arr =
127, 92, 126, 107, 104, 116, 124, 96, 118, 106
109, 105, 111, 105, 106, 94, 132, 84, 121, 105
119, 95, 122, 105, 114, 104, 143, 79, 129, 107
126, 94, 124, 107, 104, 114, 125, 95, 118, 106
118, 95, 121, 104, 114, 104, 141, 81, 128, 107
119, 94, 122, 104, 114, 106, 141, 81, 128, 107
116, 95, 118, 103, 111, 102, 137, 81, 125, 105
110, 104, 113, 105, 105, 95, 133, 83, 121, 105
103, 111, 98, 104, 96, 91, 113, 96, 108, 107
122, 103, 121, 109, 99, 103, 132, 90, 121, 108
115, 92, 118, 102, 110, 103, 133, 82, 122, 104
113, 93, 115, 101, 109, 102, 131, 82, 121, 104
110, 104, 113, 105, 106, 95, 133, 83, 122, 105
arr[0,-10] => 127
arr[:, -9] => [92, 105, 95, 94, 95, 94, 95, 104, 111, 103, 92, 93, 104]
arr[-11,-10] => 119
arr[-1,4] => 106
arr[:, 8] => [118, 121, 129, 118, 128, 128, 125, 121, 108, 121, 122, 121, 122]
arr[-7] => [116, 95, 118, 103, 111, 102, 137, 81, 125, 105]
arr[-12,9] => 105
arr[2,2] => 122
arr[-11,3] => 105
arr[-5,-4] => 113
arr[-9,-4] => 141
arr[10,-7] => 102
arr[-3,6] => 133
arr[-1,-7] => 105
arr[5,-7] => 104
arr[-9,-7] => 104
arr[-2] => [113, 93, 115, 101, 109, 102, 131, 82, 121, 104]
arr[9,0] => 122
arr[-1,-10] => 110
arr[-3,8] => 122
arr[-8,-10] => 119
arr[-4,3] => 109
arr[5,-8] => 122
arr[1,-5] => 94
arr[5,1] => 94
arr[-5,7] => 96
arr[7,6] => 133
arr[1,-10] => 109
arr[-9] => [118, 95, 121, 104, 114, 104, 141, 81, 128, 107]
arr[:, 0] => [127, 109, 119, 126, 118, 119, 116, 110, 103, 122, 115, 113, 110]
arr[10,-8] => 118
arr[6,-1] => 105
arr[-2,8] => 121
arr[6,6] => 137

W =
119  132   59  133   82   92
110  130  129  126   91   96
 94  111   83  133   56   71
111  110  107  117   74   69
118  130   99  123   88   61
118   94   97  125   66   90
120  111   82  132   74   72
115  127   80  144   82   96
 96  135   80   94   74   91
111  146   77  103   89   81
102  141   88   90   83  103
131  131   90  126   96   73
 98  135   85   97   77  111
 97  113   67  124   57   76
105  116   67  106   63   97
116  149   96  133   97   60
W[0, -6] -> 119
W[5, -4] -> 97
W[-4, 2] -> 85
W[1] -> [110, 130, 129, 126, 91, 96]
W[8, -1] -> 91
W[2] -> [94, 111, 83, 133, 56, 71]
W[:, -3] -> [133, 126, 133, 117, 123, 125, 132, 144, 94, 103, 90, 126, 97, 124, 106, 133]
W[-12, 0] -> 118
W[-9, 1] -> 127
W[-5, 0] -> 131
W[12, -1] -> 111
W[-1] -> [116, 149, 96, 133, 97, 60]
W[:, -2] -> [82, 91, 56, 74, 88, 66, 74, 82, 74, 89, 83, 96, 77, 57, 63, 97]
W[-4, 0] -> 98
W[6, -4] -> 82
W[:, -1] -> [92, 96, 71, 69, 61, 90, 72, 96, 91, 81, 103, 73, 111, 76, 97, 60]
W[:, 0] -> [119, 110, 94, 111, 118, 118, 120, 115, 96, 111, 102, 131, 98, 97, 105, 116]
W[-11, 4] -> 66
W[-12, 5] -> 61
W[7, 3] -> 144
W[-7] -> [111, 146, 77, 103, 89, 81]
W[1, 5] -> 96
W[:, -5] -> [132, 130, 111, 110, 130, 94, 111, 127, 135, 146, 141, 131, 135, 113, 116, 149]
W[2, -6] -> 94
W[0, 5] -> 92
W[13, -3] -> 124
W[12] -> [98, 135, 85, 97, 77, 111]
W[6, -1] -> 72
W[14, 4] -> 63

M = array([ 80, 142,  64,  85, 148])
M[-5]	80
M[-2]	85
M[4]	148

a = 150, 148, 63, 107, 83, 115, 100
a[-7]	150
a[6]	100
a[-5]	63
a[3]	107

A = 140, 140, 147, 146, 146
A[0]: 140
A[3]: 146
A[2]: 147
A[4]: 146

data =
array([[ 89,  94,  55,  83,  87, 122],
       [105, 134,  78, 119, 110, 123],
       [102, 140,  83,  90, 117, 123],
       [ 95,  90,  70,  77,  91, 121],
       [119, 133,  94,  88, 109, 119],
       [ 85, 129,  69,  83, 110, 106],
       [ 82, 116,  62,  82, 102,  95],
       [115, 106,  92,  64, 105, 112],
       [ 85,  97,  89, 129,  96, 116],
       [ 87,  98,  55,  81,  87, 112],
       [ 75, 117,  64,  99, 106, 117],
       [ 81, 157,  68,  94, 130, 119],
       [ 83, 144,  70,  95, 119, 118]])
Indices start at 0.
(0, 0)	89
(8, 0)	85
(12, 1)	144
(0, 1)	94
(3, 3)	77
(9, 3)	81
(1, 3)	119
(12, 5)	118
(9, 0)	87
(7, 1)	106
(3, 4)	91
(12, 3)	95
(2, 0)	102
(12, 0)	83
(5, 4)	110
(7, 3)	64
(9, 5)	112
(9, 4)	87
(9, 2)	55
(8, 1)	97
(12, 2)	70
(3, 2)	70
(6, 4)	102
(8, 2)	89
(10, 4)	106
(4, 1)	133
(5, 1)	129
(3, 1)	90
(8, 5)	116
(0, 5)	122

m =
[[130  85  99 133 145 108 122]
 [101  89 108 119  90 135 115]
 [118 107  83 131  62  91  96]]
Rows and columns are counted from 0.
row 0 col 0: 130
row 0 col 2: 99
row 0 col 1: 85
row 1 col 5: 135
row 1 col 3: 119
row 2 col 3: 131
row 2 col 1: 107

B = [ 84  67  54 109  61  85  92 130]
B[-8] -> 84
B[7] -> 130
B[4] -> 61

x = 133, 128, 108, 142, 124, 95, 128, 88, 99, 87, 122, 85, 139, 114, 88
x[0] -> 133
x[9] -> 87
x[1] -> 128
x[5] -> 95
x[-9] -> 128

grid =
48, 102, 116, 113, 136, 72, 117
100, 102, 92, 102, 104, 99, 115
52, 110, 77, 88, 141, 87, 94
114, 120, 94, 98, 81, 103, 119
Rows and columns are counted from 0.
(0, 0): 48
(2, 2): 77
(1, 2): 92
(0, 1): 102
(2, 3): 88
(1, 4): 104
(3, 5): 103
(3, 1): 120
(3, 2): 94
(2, 6): 94
(0, 2): 116
(2, 5): 87
(3, 4): 81

X =
53, 78, 100, 67, 50, 59, 117, 116, 80, 105, 51, 91, 114, 112
128, 117, 104, 121, 151, 135, 94, 105, 124, 87, 156, 99, 94, 90
67, 79, 96, 74, 45, 62, 110, 103, 73, 110, 43, 97, 110, 113
137, 118, 98, 129, 143, 135, 91, 97, 115, 100, 141, 103, 86, 91
63, 77, 94, 72, 48, 65, 110, 101, 78, 108, 45, 98, 111, 109
64, 75, 95, 69, 47, 65, 110, 103, 76, 107, 46, 96, 110, 111
143, 120, 99, 131, 150, 141, 87, 93, 119, 94, 151, 104, 85, 89
X[0,0] = 53
X[6,7] = 93
X[3,4] = 143
X[4,13] = 109
X[2,4] = 45
X[:, 3] = [67, 121, 74, 129, 72, 69, 131]
X[2] = [67, 79, 96, 74, 45, 62, 110, 103, 73, 110, 43, 97, 110, 113]
X[2,0] = 67
X[:, 2] = [100, 104, 96, 98, 94, 95, 99]
X[0,2] = 100
X[3,7] = 97
X[:, 7] = [116, 105, 103, 97, 101, 103, 93]
X[5] = [64, 75, 95, 69, 47, 65, 110, 103, 76, 107, 46, 96, 110, 111]
X[4,6] = 110
X[6,13] = 89
X[6,2] = 99
X[4,3] = 72
X[4,8] = 78
X[2,2] = 96
X[6,8] = 119
X[:, 13] = [112, 90, 113, 91, 109, 111, 89]
X[5,3] = 69
X[:, 8] = [80, 124, 73, 115, 78, 76, 119]
X[2,11] = 97
X[3,8] = 115
X[5,9] = 107
X[6,10] = 151
X[3,1] = 118
X[6,5] = 141
X[:, 1] = [78, 117, 79, 118, 77, 75, 120]
X[3] = [137, 118, 98, 129, 143, 135, 91, 97, 115, 100, 141, 103, 86, 91]
X[1,10] = 156
X[0] = [53, 78, 100, 67, 50, 59, 117, 116, 80, 105, 51, 91, 114, 112]
X[6,11] = 104
X[:, 4] = [50, 151, 45, 143, 48, 47, 150]
X[6,0] = 143
